Here is a tiny trained network, its code and every weight. The questions are about switching its units off for an input and a class, where a switched-off unit gives its printed mean instead of its output.

import numpy as np


def w(rows, s, z=0):
    codes = np.array(rows[::2]) - 128.0
    scale = np.full(codes.shape[1], s)
    scale[-1] = z or s
    return codes * scale


def norm(h):
    return h / np.sqrt((h * h).mean(-1, keepdims=True) + 1e-5)


def f(y):
    return np.maximum(y, 0)


def log_softmax(a):
    a = a - a.max(-1, keepdims=True)
    return a - np.log(np.exp(a).sum(-1, keepdims=True))


def net(x, mask):
    res = np.array(x, float).reshape(1, 3) / 4 @ E
    u = 0
    for l in range(4):
        y = f(norm(res) @ A[l][:, :-1].T + A[l][:, -1])
        res = res + np.where(mask[u : u + 10], y, B[l][:, -1]) @ B[l][:, :-1]
        u += 10
    return log_softmax(norm(res)[-1] @ U[:, :-1].T + U[:, -1])


A, B = {}, {}
E = w([
[171,169,146,231,119,124,89,46,189,69,71,239],'x0',
[114,221,115,39,41,143,120,155,106,20,204,193],'x1',
[94,59,163,125,186,254,178,74,79,88,113,208],'x2',
],0.009)
A[0] = w([
[149,130,116,39,123,162,147,72,155,41,190,55,49],'0.n0',
[128,102,130,71,176,224,181,118,66,168,170,161,104],'0.n1',
[117,141,184,66,102,149,182,152,193,73,253,202,15],'0.n2',
[126,105,113,121,157,95,67,190,164,132,157,113,23],'0.n3',
[82,116,144,104,95,166,123,63,226,85,144,51,32],'0.n4',
[184,115,173,84,97,29,83,166,172,132,190,121,34],'0.n5',
[98,150,159,154,128,190,97,110,132,133,122,163,70],'0.n6',
[108,113,118,198,200,184,135,214,148,193,122,128,255],'0.n7',
[59,68,150,12,169,129,129,140,121,108,218,84,105],'0.n8',
[189,35,114,57,158,125,42,145,112,193,141,146,116],'0.n9',
],0.0061,0.002)
B[0] = w([
[156,118,186,134,123,39,239,164,141,136,61,32,193],'0.n0',
[154,121,159,169,3,83,103,87,75,191,79,87,246],'0.n1',
[34,137,92,127,203,133,140,148,120,67,69,93,227],'0.n2',
[124,143,90,146,70,118,163,107,95,135,83,139,162],'0.n3',
[125,121,142,64,139,118,73,145,146,116,104,137,128],'0.n4',
[68,55,142,207,57,109,57,84,119,112,126,124,200],'0.n5',
[77,22,124,170,56,126,95,133,138,159,191,93,170],'0.n6',
[116,164,94,66,138,27,180,182,113,3,83,113,237],'0.n7',
[184,130,70,153,129,151,138,86,178,98,172,202,253],'0.n8',
[163,131,155,159,173,158,118,182,175,133,154,129,185],'0.n9',
],0.0074,0.0063)
A[1] = w([
[201,186,160,157,164,160,89,153,111,127,105,254,47],'1.n0',
[114,124,148,102,129,85,68,83,24,120,176,193,97],'1.n1',
[171,182,141,143,171,166,112,57,195,137,146,163,5],'1.n2',
[172,106,49,87,118,237,141,105,76,212,203,61,64],'1.n3',
[84,115,79,208,94,109,141,128,109,232,92,147,117],'1.n4',
[97,91,79,149,163,142,74,169,175,88,87,171,55],'1.n5',
[130,80,112,204,39,111,71,77,114,112,110,181,42],'1.n6',
[197,69,215,86,159,239,133,100,41,108,96,157,6],'1.n7',
[127,71,147,43,95,207,178,206,52,139,180,99,128],'1.n8',
[108,62,137,177,211,102,118,157,166,219,145,113,109],'1.n9',
],0.0064,0.0022)
B[1] = w([
[164,113,116,82,203,149,111,100,215,136,183,229,159],'1.n0',
[160,49,172,81,114,109,183,146,138,96,125,80,154],'1.n1',
[178,209,117,33,97,214,160,110,238,200,118,168,146],'1.n2',
[133,106,123,110,116,151,104,156,236,146,190,175,173],'1.n3',
[135,101,137,95,141,211,73,126,77,24,176,94,213],'1.n4',
[149,133,31,205,173,64,154,230,241,199,65,159,175],'1.n5',
[115,150,47,170,135,215,129,153,142,124,200,93,254],'1.n6',
[107,145,52,118,35,108,55,87,61,204,74,170,198],'1.n7',
[74,97,154,126,149,93,114,80,253,134,133,179,234],'1.n8',
[165,174,223,135,171,113,115,58,128,70,154,126,206],'1.n9',
],0.0066,0.0057)
A[2] = w([
[108,93,154,175,135,146,152,109,95,174,101,175,71],'2.n0',
[47,108,135,87,174,198,97,159,138,179,184,115,129],'2.n1',
[205,170,111,171,108,102,66,226,149,173,110,117,6],'2.n2',
[68,90,111,160,104,186,183,85,115,137,61,247,164],'2.n3',
[97,65,156,113,72,61,169,173,133,169,167,91,175],'2.n4',
[177,64,118,182,168,173,149,121,141,147,128,111,141],'2.n5',
[107,149,134,160,60,90,100,57,83,168,152,88,19],'2.n6',
[116,77,143,153,169,162,161,218,160,1,120,108,206],'2.n7',
[104,203,169,99,93,121,108,108,142,69,136,198,92],'2.n8',
[154,140,140,80,136,117,129,73,208,181,179,160,28],'2.n9',
],0.0073,0.0013)
B[2] = w([
[153,78,192,163,98,125,95,140,123,129,159,71,167],'2.n0',
[163,147,118,198,84,112,195,167,119,111,170,158,141],'2.n1',
[68,35,119,112,44,163,65,67,57,167,151,137,187],'2.n2',
[111,73,134,67,69,66,48,132,132,139,179,90,254],'2.n3',
[153,169,148,132,138,165,67,106,180,154,163,230,230],'2.n4',
[153,216,184,98,116,113,144,173,162,85,114,98,196],'2.n5',
[65,94,160,143,2,85,131,103,119,112,140,179,176],'2.n6',
[137,180,159,125,116,142,201,168,104,180,99,172,246],'2.n7',
[73,169,170,60,182,77,98,183,140,138,141,53,188],'2.n8',
[180,201,104,147,155,198,134,163,126,140,222,98,164],'2.n9',
],0.0082,0.0073)
A[3] = w([
[82,154,130,55,126,98,143,157,158,120,210,118,119],'3.n0',
[220,89,182,188,254,113,146,89,89,141,61,74,11],'3.n1',
[111,109,113,148,86,178,187,156,90,182,78,148,104],'3.n2',
[96,20,118,97,135,202,118,95,81,130,113,150,36],'3.n3',
[190,81,121,143,162,123,125,86,167,208,85,103,110],'3.n4',
[79,235,90,71,111,173,215,91,93,23,150,99,118],'3.n5',
[139,171,92,151,104,82,100,141,162,107,131,193,143],'3.n6',
[155,135,55,172,132,212,191,168,49,140,160,104,105],'3.n7',
[155,129,84,119,201,174,121,125,214,189,215,151,97],'3.n8',
[114,144,98,153,120,123,92,125,166,141,143,103,2],'3.n9',
],0.0091,0.0026)
B[3] = w([
[139,144,113,195,215,195,80,82,99,61,68,99,254],'3.n0',
[37,180,166,39,180,123,111,203,89,83,127,103,198],'3.n1',
[109,148,39,133,58,136,181,113,162,215,172,187,142],'3.n2',
[147,73,43,196,37,46,87,128,77,196,173,65,165],'3.n3',
[123,183,105,101,132,156,165,130,78,59,97,178,168],'3.n4',
[154,129,185,132,160,54,151,184,88,169,93,123,194],'3.n5',
[168,50,170,74,157,178,198,120,115,194,125,106,228],'3.n6',
[77,224,137,82,116,61,254,222,68,208,78,153,135],'3.n7',
[173,118,84,178,146,184,184,99,219,135,84,166,213],'3.n8',
[173,58,108,98,132,107,149,99,129,123,171,145,166],'3.n9',
],0.0087)
U = w([
[103,35,134,141,18,101,11,60,100,122,172,81,171],'0',
[77,177,216,64,227,98,141,173,89,50,31,89,155],'1',
[210,91,119,133,177,237,154,50,248,107,128,152,150],'2',
[109,136,118,123,64,109,247,134,105,214,125,150,114],'3',
[107,175,91,126,177,113,138,6,57,137,148,176,3],'4',
],0.012,0.0049)

Each question gives the input, the list of numbers given to net, and the class t.
The units are the neurons (one row each of A and B). Each row of codes is followed by its name. A weight is (code - 128) times the scale printed after its matrix; where a second scale follows, it is the last column's (A, B and U).
mask holds one flag per neuron, layer by layer. A switched-off neuron (its flag False) gives its mean, the last column of its row in B, instead of its output. The means were averaged over made-up inputs and are rounded, as every weight is.
A unit's drop is (log p(t) with every unit on - log p(t) with that unit switched off) / (log p(t) with every unit on - log p(t) with every unit switched off).
The circuit of an input: a set's keep is (log p(t) with only the set's units on - log p(t) with every unit switched off) / (log p(t) with every unit on - log p(t) with every unit switched off). Starting from the 12 units with the biggest drops (on a tie, the unit counted first), units are removed one at a time, each time the one whose removal leaves the highest keep (on an exact tie, the one counted first), for as long as the keep stays at least 0.8.
units of the circuit, in order: the units of the circuit, biggest drop first
most important unit: the unit with the biggest drop
k most important neurons: the k neurons with the biggest drops, biggest first
top k neurons in layer l: the k neurons of layer l with the biggest drops, biggest first
drop when u is switched off: that unit's drop, to one decimal
input [7,6,-4], class 2: units of the circuit, in order : (3.n6)
input [0,-1,-3], class 3: top 2 neurons in layer 1 : (1.n6 1.n4)
input [2,-1,-3], class 3: 3 most important neurons : (1.n6 0.n1 2.n3)
input [-1,4,-3], class 1: top 2 neurons in layer 0 : (0.n2 0.n1)
input [-4,7,7], class 0: 3 most important neurons : (0.n1 0.n7 2.n3)
input [-3,3,2], class 3: top 4 neurons in layer 0 : (0.n0 0.n2 0.n1 0.n7)
input [-2,4,4], class 0: 2 most important neurons : (0.n1 0.n7)
input [-8,7,-2], class 2: 4 most important neurons : (0.n7 2.n4 0.n8 1.n8)
input [1,0,-3], class 3: 4 most important neurons : (1.n6 0.n1 2.n3 3.n7)
input [-7,6,-5], class 2: top 3 neurons in layer 0 : (0.n7 0.n1 0.n8)
input [5,-6,-5], class 1: 3 most important neurons : (0.n1 0.n8 1.n7)
input [-3,7,7], class 0: 4 most important neurons : (0.n1 0.n7 2.n3 1.n7)
input [-6,5,-3], class 2: top 2 neurons in layer 0 : (0.n7 0.n8)
input [-1,2,-3], class 3: 2 most important neurons : (2.n3 0.n1)
input [-3,2,0], class 3: most important unit : 0.n2
input [-3,-1,0], class 3: 2 most important neurons : (1.n8 0.n8)
input [6,6,0], class 1: 2 most important neurons : (0.n8 0.n2)
input [-6,-2,6], class 0: 3 most important neurons : (0.n1 1.n7 2.n3)
input [-1,0,-3], class 3: 2 most important neurons : (1.n6 0.n1)
input [5,-8,7], class 1: units of the circuit, in order : (3.n1)
input [-1,0,3], class 3: 2 most important neurons : (0.n1 1.n6)
input [-8,-6,3], class 2: drop when 1.n3 is switched off : 0.5
input [-6,-3,-4], class 2: drop when 0.n1 is switched off : 0.4
